Below is a small trained network, with its code and all its weights. Each question gives an input and a class and asks what happens when units are switched off, that is, made to give their printed mean instead of their output.

import numpy as np


def w(rows, s, z=0):
    codes = np.array(rows[::2]) - 128.0
    scale = np.full(codes.shape[1], s)
    scale[-1] = z or s
    return codes * scale


def f(y):
    return np.maximum(y, 0)


def log_softmax(a):
    a = a - a.max(-1, keepdims=True)
    return a - np.log(np.exp(a).sum(-1, keepdims=True))


def net(x, mask):
    res = np.array(x, float).reshape(1, 4) / 4 @ E
    y = f(res @ A[0][:, :-1].T + A[0][:, -1])
    res = res + np.where(mask, y, B[0][:, -1]) @ B[0][:, :-1]
    return log_softmax(res[-1] @ U[:, :-1].T + U[:, -1])


A, B = {}, {}
E = w([
[53,146,222],'x0',
[127,129,126],'x1',
[124,128,128],'x2',
[201,2,162],'x3',
],0.0092)
A[0] = w([
[92,82,191,113],'N0',
[31,235,215,254],'N1',
[107,1,236,187],'N2',
[62,183,191,254],'N3',
[75,199,161,194],'N4',
[166,222,34,250],'N5',
],0.0093,0.0052)
B[0] = w([
[37,130,71,160],'N0',
[69,35,200,252],'N1',
[76,61,2,227],'N2',
[23,74,166,219],'N3',
[68,78,249,198],'N4',
[26,24,75,216],'N5',
],0.0076,0.011)
U = w([
[73,107,103,254],'0',
[198,73,102,216],'1',
[204,200,197,2],'2',
[186,222,170,2],'3',
[223,194,225,2],'4',
[200,193,191,2],'5',
[108,130,245,104],'6',
],0.011,0.0052)

Each question gives the input, the list of numbers given to net, and the class t.
The units are the neurons (one row each of A and B). Each row of codes is followed by its name. A weight is (code - 128) times the scale printed after its matrix; where a second scale follows, it is the last column's (A, B and U).
mask holds one flag per neuron, in row order. A switched-off neuron (its flag False) gives its mean, the last column of its row in B, instead of its output. The means were averaged over made-up inputs and are rounded, as every weight is.
A unit's drop is (log p(t) with every unit on - log p(t) with that unit switched off) / (log p(t) with every unit on - log p(t) with every unit switched off).
The circuit of an input: a set's keep is (log p(t) with only the set's units on - log p(t) with every unit switched off) / (log p(t) with every unit on - log p(t) with every unit switched off). Starting from all 6 units, units are removed one at a time, each time the one whose removal leaves the highest keep (on an exact tie, the one counted first), for as long as the keep stays at least 0.8.
units of the circuit, in order: the units of the circuit, biggest drop first
most important unit: the unit with the biggest drop
k most important neurons: the k neurons with the biggest drops, biggest first
drop of u: that unit's drop, to one decimal
input [-2,8,3,4], class 1: units of the circuit, in order : [N3; N5; N1]
input [1,3,5,-7], class 6: units of the circuit, in order : [N2; N4]
input [0,-2,1,6], class 1: 4 most important neurons : [N3; N5; N1; N4]
input [-7,1,-6,1], class 1: units of the circuit, in order : [N3; N1]
input [2,5,-3,-1], class 6: 2 most important neurons : [N2; N5]
input [4,1,5,-1], class 6: most important unit : N5
input [1,0,5,-6], class 6: 2 most important neurons : [N2; N4]
input [-1,4,-3,4], class 1: 2 most important neurons : [N3; N5]
input [-3,2,-2,1], class 1: drop of N0 : 0.1
input [0,-1,7,1], class 1: drop of N5 : 0.2
input [-3,-5,0,3], class 1: drop of N2 : 0.0
